(in the rows, 128 means zero)
[117 151 131 115 139 129  87 151 117 160 105 125 146  83 126 153 167 126
 126 137 106 151 134 156 142 106 146 127 150 140 132 169 138 115 133 142
 115 161 121  98 151 117 167 111 117 157 105]
5
[ 82 123 108  85 116 110 105 137 116 116  85 147 161 129 101 167 143 118
 125 115 115 139 142 107 142 127 150 123 109 122  91 111 155 127 150 159
 139 198 158 110 129 127 143 150 129 113 154]
7
[137 154 134 147 138 142 102 139 136 162 110 103 149 101 127 135 148 129
 122 131 124 139 133 143 140 104 152 130 149 111 141 156 150 104 135 151
 101 180 112 117 127 139 150 109 110 142 124]
3
[131 139 118 143 156 148 110 138  95 155 130 160 148 105 155 136 156 116
  96 119 106 158 126 154 133 112 137 145 145 101 155 165 134 120  91 128
  85 141 106 126 126 111 148  87 119 134 128]
5
[133 111 124 131 141 142 123 124 160 134 119 114 137 118 144 114 125 156
  95 133 147 115 119 124 113 125 139 125 131 136 152 123 125 120 144 113
 166 108 115 134 139 131 127  96 136 127 115]
0
[114 119 118 122 139 138 120 113 150 139 131 124 137 139 145 130 125 156
  98 128 136 115 130 114 135 140 137 131 118 130 121 144 109 138 135 126
 187 117 141 118 145 124 131 122 141 129 136]
6
[137 154 153 124 118 152 107 135 195 190  90  41 140 101 124 128 141 121
 121 149 143 133 141 161 137  99 164 100 135 122 121 127 140  94 168 135
 179 144 112 132 137 150 158 118 109 129 120]
3
[132 105 144  91 121 111 127 119 185 115 129  49 154 126  77 104  98 124
 166 135 143 102 146  95 129 114 117 124 110 175  92  97 177 130 179 119
 175 160 152 144 118 127 128 145 123 127 102]
8
[131 145 149 124 148 126 148 113 114 200 140  84  54 100 166 106 138 194
 149 158 170  79  96 181 109 122 126 127 153 132 184 179  61 135 155 117
 152  64 111 166 117  75 108  94 150 139  69]
3
[126  85 125  66 107  92 143 133 126  90 130 114 132 150  97 115 112 112
 160 106 161 112 131  74 127 132 120 140 103 130 106  48 141 155 141 137
 128 127 148 154  78 108 108 142 147 128 128]
0
[110 116  83 130 160 148 114 110 128 122 114 210 138 139 184 150 159 134
  49 113 142 153 132 126 127 156 143 136 128  92 128 158  97 136 102 142
 197  86 133 127 147 111 154 108 150 112 152]
10
[147 134 120 150 136 148 112 129 126 111 113 160 167 138 144 115 134 132
  67 128 114 167 146 128 160 124 140 129 128 116 130 128 158 107  73 120
  45 131 106  99 138 175 150 101 107 130 180]
9
[126 124 134 120 137 124 145 121 108 120 144 151 124 142 128 111 108 147
 121 127 132 114 106 123 129 115  98 128 128 130 150 108 147 129 115 113
  63 127 118 137 111 132  97 107 125 122 129]
7
[113 134 139 116 132 133 113 126 193 170  83  65 117  87 137 137 148 160
  95 162 150 116 146 149 145 122 163  92 130 145 109 154 106 105 155 115
 228  66 136 116 167 121 170 113 142 123 110]
9
[ 97 119  98 105 118 148  91 136 124 139  78 134 170 131 130 168 157 122
  84 124 103 156 150 130 147 132 156 119  98 102  90 129 131 100 113 146
 117 156 143  85 147 162 163 142 125 134 175]
6
[141 107 150 108 123 123 148 110 147 143 150  75 105 143 121  95 108 145
 153 136 156  96 115 134 111 123 102 119 116 175 121 107 119 133 140 109
 167 101 134 149 119 124 100 135 131 139 101]
8
[126 114 120 106 114 107 120 134  88 115 125 122 144 139 101 130 120 127
 161 104 123 132 119  98 141 113 118 144 116 124 124 106 149 144 116 151
  60 200 130 123  97 131 116 143 109 136 142]
2
[117 135 110 140 118 166 102 128 129 127  88 195 146 159 161 148 148 119
  59 144 119 175 135 142 150 133 152  93 114 127 119 114 127  85  86 120
 115  99 119  74 184 197 137 124 134 134 178]
1
[130  84 137 106 124 121 158 123 140 144 132  88  98 135 144 116 127 121
 138 116 164 109 121 143 101 133 130 130 119 101 139  92 103 154 136 119
 216  78 125 182  81  85 112 118 154 110 120]
0
[138 124 134 109  99 146 114 130 148 143  96 116 140 153 137 135 130  86
 121 125 132 166 138 126 147 121 150 104 100 109 105  83 136 102 104 129
 147 115 124 118 111 163 126 151 113 123 184]
4
[132 106 120 114 127 102 147 126  76 129 163 161  93 152 152 126 115 130
 179 103 156 117  99  78 107 135 103 158 128 106 159 119 107 163 112 138
 122 125 127 179  62  73  64 123 147 123 124]
4
[105 103 106 111 138 122 153 116 112 113 133 184  99 157 158 130 131 146
 101 120 153 111 124 109 130 165 110 145 105 114 134 129  92 153 107 110
 152  56 153 146 113  92 109 120 173 115 139]
6
[160 131 134 129 135 125 132 119 152  96 155 143 146 158 129  95  90 119
 126 124 153 129 119  65 156 120 108 138 128 147 141  89 159 129 113 109
  91 122 119 140 105 149  87 120 105 132 142]
4
[172 134 162 155 145 151 135 117 181 152 158  25 151 138 112  82 103  94
 134 115 143 135 132 144 143 100 130 127 130  98 142  70 180 127 128  98
 158 142  92 186  84 147 129 119  82 100 142]
11
[ 98  98  60 109 124 136  96 140 104  78 100 240 196 165 143 147 124  96
  70 102 101 180 155  74 146 141 141 150 105 105  99 112 144 133  88 158
  92 176 140  95 149 153 149 139 132 117 200]
5
[111  83  99 104 114 110 143 134  96 109 130 143 125 143 130 137 125 133
 139 106 141 116 122 107 120 133 144 144 103 121 114 100 104 154 129 148
 146 144 146 132 103 106 116 149 141 131 141]
0
[115 117 135 102 130  93 149 123 106 137 131 115  53 110 142 118 129 182
 157 152 158  75 111 133 123 137 113 119 124 159 149 142  69 137 132  95
 123  31 141 147 118  84 106 104 170 131  84]
9
[108 133 137 120 132 109 124 137 114 153 123 102 103 106 118 149 145 144
 165 144 137 117 134 143 121 118 135 118 132 139 130 142 125 125 152 123
 152 129 137 129 134 100 136 121 145 136  97]
1
[134  97 130  98 144 116 148 109 157 127 157 106 107 137 129 105 120 137
 135 130 159  95 130 114 114 138 108 133 119 150 132 128 127 149 139 104
 195  81 145 171 116  88 111 117 153 122  88]
8
[154 111 166 152 125 127 164 117 112 172 158  51  96 128 150  95 103 157
 169 122 145 108 105 156 119  99 115 134 132  96 159 118 111 148  99 114
 108 129  95 185  63 107  97 103 112 123 142]
9
[131 112 125 127 130 117 121 124 147 130 129  93 140 119 124 111 110 151
 128 127 137 108 136  95 138 115 139 136 131 124 132 130 141 135 126 127
 120 149 128 141 123 125 126 106 122 125 142]
9
[113 113  91 102  96 129 128 120  83 103 102 182 156 156 138 155 130 133
 106 115 128 160 129 117 133 145 145 129 101 130  96 118 107 113  98 157
 112 129 139 101 122 155 140 149 129 128 178]
12
[115 103 102 123 129 150 118 121 162 138 115 125 169 159 144 138 124 112
  82 108 132 142 151 101 132 143 148 138 111  76 104 108 135 135 121 135
 204 140 135 143 126 136 138 132 130 102 186]
6
[138 142 128 149 173 147 118  93 222 125 152 107 137 109 150 103 107 163
  76 144 174 104 131 102 113 132 128 132 164 142 141 167 141 136 176 106
 252  89 126 149 171 115 143  90 134 115  97]
10
[140 139 123 132 147 144 109 134 161 111 132 152 172 121 126 107 112 126
  92 142 129 144 138 105 149 114 123 136 139 156 134 127 165 120 117 115
  95 135 121 115 158 149 149 105 119 137 127]
5
[122 124 106 128 151 138 121 126 118 132 107 149 150 117 147 159 163 124
 101 112 124 165 135 146 138 124 135 135 127  96 117 138 136 118 109 136
 124 142 127 124 110 129 153 116 120 131 148]
10
[126 126 128 117 164  91 143 130  63 161 167  75  76  93 120 131 142 177
 201 122 141  80  92 134 103 119 104 158 134 124 170 156 104 152 149 116
 120 131 126 182  66  52 105 108 138 130  51]
11
[126  95 130  89 118 117 161 118 125 121 143 121 104 162 138 102 107 138
 145 121 162 100 119 110 136 147  91 129 107 116 127  82 112 151 118 108
 135  61 140 156  80 114  96 132 154 125 141]
6
[ 98 126 130 103 123 102 123 139 100 165 128  88  95  98 117 156 143 157
 194 140 140 100 116 119 106 117 136 129 133 129 139 146 112 131 158 135
 160 152 142 152 114  81 115 123 155 140  86]
1
[144 120 135 159 130 163 145 119  91 139 134 136 158 170 154 120 127 102
  88 106 113 173 124 169 139 120 109 141 117  59 130  97 143 116  54 120
  33 147  97 124  75 164 120 120  96 137 205]
6
[124 155 134 124 123 137 100 142 152 150  91 103 149 107 121 139 152 123
 120 140 131 141 139 142 145 113 153 113 134 142 113 140 145 100 155 152
 120 161 126 100 142 154 157 130 114 138 126]
3
[111 119  84 108 141 126 114 129 142  91 114 172 151 149 128 138 140 117
  88 122 139 137 141  90 153 147 141 126  99 151  98 108 131 126 137 127
 154 112 156 102 166 145 141 152 134 111 136]
11
[158 128 132 150 143 147 132 118 176 122 151 103 171 143 123  80  90 134
  99 119 134 126 130 106 151 105 121 138 144 126 139 113 183 139 128 124
 132 173 105 144 126 154 128 112  84 107 151]
2
[117 125 105 144 131 134 112 143  72 139 121 154 158 129 141 153 140 118
 123 117  94 159 120 147 130 111 134 149 131  98 133 144 118 128  92 147
  73 189 117 118 117 128 137 127 107 145 153]
5
[138 128 150 130 139 147 138 113 151 160 140  84 124 137 142 110 130 125
 111 123 144 125 128 150 129 130 124 129 127 101 140 117 132 134 118 107
 166  93 116 155  98 117 126 108 131 117 141]
6
[102 163 113 116 163 135  70 120 187 133  85 122 151  70 125 165 173 162
  74 156 139 130 146 123 148 130 166 108 145 178 105 188 131  94 192 128
 211 114 152  70 216 134 189 112 139 146  81]
10
[142 132 149 148 138 143 141 118 121 158 158  66 141 139 127 105 116 142
 136 117 129 122 114 145 135 111 116 143 131 101 142 111 144 132 118 116
  97 154 106 153  80 133 110 114 101 134 148]
6
[151 157 148 152 142 162 103 129 186 157 113 112 153 122 142 121 138 100
  79 143 125 163 142 151 151 113 159 106 143 136 131 131 153  95 125 112
 150 123 106 107 151 166 154 118  96 126 152]
4
[116 113  91 117 157 115 135 127 123 114 149 150 120 137 139 131 137 151
 131 116 152 107 117  85 135 147 121 147 122 128 136 131 113 152 149 125
 190 111 146 155 121  93 115 130 152 106  97]
11
[151 159 125 162 162 151  97 125 168 103 130 148 168 123 122 103 127 137
  69 141 117 139 127 117 170 125 128 111 139 175 134 126 170  91 133 101
  93 112 114  81 186 189 149 119  95 130 120]
11
[143 135 138 130 130 117 152 117 101 128 137 142 108 117 134 130 137 164
 130 133 148 113 103 132 124 133 108 136 150 147 149 148 104 115 116 117
 103  73 119 137 117 108 120 102 141 140  97]
12
[154 151 151 162 164 129 132 107 155 120 164 111 123 107 128  96 110 177
 122 138 143 107 104 123 134 110 102 138 164 161 155 152 149 129 140 106
  92 122 113 123 135 138 119  98 104 153 103]
10
[113 123 110  85 121 123 101 130 127 121  89 155 134 124 123 140 136 125
 104 126 135 137 130 104 147 133 127 120 118 131 121 121 135 116 128 134
 113 131 135 113 144 139 135 127 129 126 127]
2
[101 108  99  97 142 109 147 116 142  95 143 176 140 156 134 110 104 131
 101 114 154 102 138  86 117 146 122 139 127 129 123 114 142 170 148 135
 189 114 151 154 126  87 114 119 148  86 143]
7
[100 106 117  74 102  84 135 125  97 133 121 103 110 109 107 166 134 149
 190 115 156 100 120  92 111 137 135 139 121 140 107 131  92 139 168 156
 188 134 156 158  98  72 125 142 156 125  95]
12
[118 125 127  85 119 114 124 133  87 139 108 134 105 122 123 137 149 123
 140 122 138 126 120 134 134 131 128 132 120 123 131 118 115 129 109 133
  96 123 132 137 106 107 130 130 139 131 121]
2
[105 115 106 137 133 105 139 130  59 125 148 165 109 142 141 148 128 158
 160 126 135 113 108 111 114 126 124 150 124 127 141 141 110 146 115 138
 107 156 136 133 115  98 101 127 145 139 122]
1
[125 157 153 150 148 154 117 123 179 179 108  96 102  96 153 130 150 157
  90 183 147 126 127 192 138 121 149  83 143 159 150 164 106  90 148  89
 200  37 116 105 197 137 156 106 142 135  91]
1
[130 113 111 105 115 140 136 120 151 113 113 150 137 159 136 111 122 107
  88 111 143 139 145 110 140 138 133 123 108 106 114  93 144 139 108 124
 168 106 126 148 123 133 136 131 130  93 166]
2
[103 113 122 101  94 117 125 122  94 146  98  90 149 131 112 178 151 118
 158 104 127 156 137 141 125 120 161 130 103 110  79 117 116 123 142 174
 183 184 138 130  96 117 156 164 124 114 158]
12
[118 142 125 118 136 136  94 130 144 159 109  73 125 103 117 146 149 133
 134 131 132 124 123 138 136 119 151 108 117 132 126 128 123 103 162 119
 180 136 129 127 139 136 147 133 118 123 100]
11
[121 139 129 115 143 108 135 136 125 152 122 107 105  97 128 136 148 152
 151 140 154 101 124 127 132 124 129 138 147 133 139 161 115 135 163 145
 148 121 137 150 113  80 129 113 150 136  73]
3
[115 128 139 114 126 157 110 116 202 166 101  72 136 120 134 123 137 136
  99 156 146 126 140 166 128 126 155  87 108 176 101 132 112  98 165 113
 249  90 140 115 176 144 158 140 133 123 115]
8
[117 111 118  84 107 102 115 145 114 104 114 123 148 128 100 128 109 110
 169 125 130 120 130  89 136 112 116 138 120 148 113  91 136 137 127 139
  87 162 140 129 116 123 122 142 126 146 127]
5
[163 132 132 153 139 173 112 117 221 111 113 112 182 135 134  87  96 125
  35 147 139 138 140 117 140 117 156 108 138 153 133  95 166  97 133  94
 154  98  98 105 179 193 142  95 106 126 144]
0
[133 117 127 111 116 122 144 117 142 113 133 118 122 151 122  97  96 137
 129 127 154 110 116 107 145 121 116 125 112 155 129  92 131 145 130 117
 124 124 128 141 119 139 108 138 113 118 135]
2
[118 112 108 121 140 150 137 107 147 148 141 129 117 151 162 113 114 146
  85 124 157 113 125 113 118 150 129 136 124  96 147 124 105 140 115 107
 189  64 124 164 120 109 107 105 159 111 146]
6
[154 100 124 131 134 124 148 130 140  91 140 129 154 149 119 105 112 125
 112 111 133 128 135  98 129 123 122 151 127 124 132  90 162 142 122 121
 116 142 121 143 104 133 110 109 125 121 136]
0
[148 122 147 124 160 107 140 112 167 107 159  94 136 118 111  99 108 152
 144 123 163 108 122  92 130 115  94 152 144 155 134 120 165 155 144 122
 129 133 133 154 103 113 120 108 117 136 106]
10
[137  93 115 128 124 144 165 111  96 138 134 135 124 172 169 128 129 110
 119  92 140 168 122 157 117 128 117 146 105  55 118  90 118 157  78 142
 133 136 115 175  56 129 111 140 110 106 201]
10
[116 121 119 117 125 129 127 138 115 105 113 162 144 151 123 142 132 119
 118 141 134 156 146 120 152 123 128 119 104 140 101  95 154 112 109 126
  92 131 141 101 133 161 137 136 139 128 152]
1
[ 94 103 117  90 122 100 133 140  50 176 134 121  67 105 147 155 145 155
 195 125 133 102  97 153 111 119 121 140 118 123 154 147  49 149 125 137
 132 117 138 160  98  59 107 129 161 145  89]
5
[171 116 129 176 143 176 146 104 190 129 146 113 165 167 156  86  93 122
  43 122 145 143 131 136 122 118 152 133 127 105 145  88 149 133 103 107
 190 119  97 159 133 161 122 104 103 104 169]
0
[131 104 140 107 103 171 120 120 171 167  84  74 158 159 134 124 134  91
 107 122 127 172 151 181 132 116 149  94  85 113  91  77 137 103 117 128
 189 150 122 126 107 177 154 154 106 107 187]
8
[113 118 149  77 109  92 147 136 137 176 121  38  72 106 115 128 140 130
 212 129 174  82 127 137 115 123 136 123 121 130 125 118  91 160 193 152
 220 108 150 188  78  57 119 143 159 111  79]
3
[129 134 143  99 127 115 116 127 160 125 120  77 117 121  95 110 109 135
 152 145 157 102 115 110 142 122 116 108 120 183 120  81 136 110 167 100
 119 111 136 123 139 153 120 148 117 139  98]
11
[139 110 122 134 151 125 149 109 131 133 156 101 132 130 146 118 118 139
 143 103 155 123 112 107 112 123 110 156 143  84 150 125 139 160 132 127
 158 139 118 190  69  92 101 100 126 117 127]
10
[ 93 126 129  84 134  84 132 138  80 127 120 126 108 104 103 154 144 151
 173 125 129 100 118 125 121 124 115 135 131 146 129 140 129 148 160 143
 114 155 153 136 103  76 114 123 146 128  87]
7
[111 132 129  89 107 109 114 124 169 124  95  94 149 104  91 156 148 137
 128 136 142 127 153 113 142 135 159 114 120 174  79 135 136 110 172 149
 215 123 160 110 159 125 180 149 140 126 114]
12
[170 140 151 154 125 168 143 126 182 159 121  67 157 146 136  90 108  98
 107 129 147 151 139 158 141 100 130 115 137 102 132  82 166 106 122 126
 130 143  91 158  96 174 131 114  94 111 159]
3
[133 118 147 121 137 107 145 119 121 158 166  36  88 127 115 111 112 146
 198 119 157  88  96 133 116 111 109 133 121 132 144 101 110 154 165 116
 173 132 124 182  77  97  94 144 116 114  89]
11
[154 153 133 161 138 167 141 106 132 132 125 190 121 133 166 113 137 154
  45 142 145 148 112 163 134 141 132 116 149 153 154 153 109  87  82 102
 109  30 104 102 161 158 142  91 137 127 140]
12
[158 147 155 138 132 141 149 133 154 153 123 106 120 130 135  98 134 122
 119 138 148 132 129 162 149 112 122 115 141 130 140 112 144 117 127 123
 101 102 111 138 106 142 130 110 120 128 124]
3
[136 124 124 134 158 131 135 118 122 144 161 107 111 132 148 109 138 139
 132 111 150 112 108 126 128 129 120 136 133 109 157 126 126 143 130 114
 173  94 115 167 102 100 109 110 130 107 110]
11
[127  95 107 106 136 131 155 108 166 106 128 134 129 160 148 112 115 117
 106 111 170 136 145 112 135 137 121 130 114 114 109  87 129 156 127 124
 193  86 144 157 105 124 121 133 139 100 166]
10
[149 148 143 158 153 174 126 112 191 159 134  85 184 136 140 103 101 118
  64 127 127 155 144 154 141  99 145 125 150  84 148 118 189 120 133 120
 180 178  90 161 123 151 134  84  86  91 161]
7
[129 105 139  99 101 137 119 133 167 144  87  67 144 127 118 131 128 106
 118 131 139 136 135 142 117 118 155 107 111 122 109  76 128 114 146 128
 169 135 124 135 122 150 135 134 120 130 141]
0
[133 128 117 128 155 119 144 122 168 136 150 124 121 120 142 113 128 146
 118 127 163  97 140 100 132 136 134 143 143 129 138 158 124 154 166 138
 214 110 143 168 126  83 129 101 152 108  91]
3
[113 152 111 159 143 147 107 127 143 124 125 163 139 121 140 140 136 155
  81 157 122 135 139 137 147 124 158 109 135 167 124 165 128 101 132 117
 142 119 135  71 204 160 153 120 128 141 130]
1
[123 118 117 120 128 141 112 108 146 116 102 132 155 142 143 130 127 115
  91 119 140 153 134 131 143 126 140 120 114 115 103 105 131 119 112 137
 146 122 128 110 131 158 144 138 111 131 177]
10
[133 119 132 106 134 126 125 109 179 109 128 106 134 132 122 113 109 136
 125 129 165 116 135  94 131 124 119 128 130 139 108  99 148 133 151 118
 171 114 136 143 129 140 127 125 126 125 133]
10
[ 86 107 125  64 103 104 152 130  46 150 102 167  57 139 152 158 152 142
 159 125 145 122  98 160 114 139 108 111  97 121 139 112  65 139 110 132
 101  67 143 141 100  87  78 133 174 127 118]
7
[125 119 106 130 118 143 118 118  99 130 117 137 173 138 133 151 134 126
 108 105 121 161 133 132 135 122 159 141 127 102 111 136 133 115 106 163
 124 185 121 115 111 149 157 137 106 119 181]
12
[118 102 118 127 130 145 130 114 101 128 123 163 109 148 154 126 140 143
 106 132 126 137 118 163 125 141 109 111 105 147 130 140 100 109 102 115
 118  87 133 104 140 147 120 133 145 139 135]
8
[133 107 116 122 128 132 146 138  85 136 142 162 125 147 158 120 131 105
 129 107 129 147 113 133 126 120 109 151 123  91 151 108 118 149  76 130
  91 110 112 165  85 101 106 110 136 120 145]
5
[ 98 120 113  74 109 100 135 140  71 133  87 173  76 127 146 153 165 133
 149 137 149 116 120 145 133 148 128 118 102 140 121 132  70 129 122 149
 103  68 152 117 108  97 127 138 173 138 107]
3
[ 81 102  84 101 120 121 128 121  40 124  94 203  91 138 176 181 165 148
 125 119 130 151 104 158 111 154 126 125  88 110 116 144  48 133  96 150
 110  91 150 114 114 114 125 153 158 136 149]
10
[134 128  92 143 138 174 101 123 143 107 107 189 170 169 159 119 130 101
  43 120 130 177 130 121 157 141 140 115 111 116 123  93 147  98  91 119
 110 113 109  96 160 205 138 138 104 110 189]
11
[ 97 118  84  85 120 114  84 143 124  92  91 155 163 134 103 156 141 129
 132 122 122 139 136  74 159 135 142 118  88 160  92 101 137 112 153 145
 109 166 160  80 160 165 144 167 126 128 135]
11
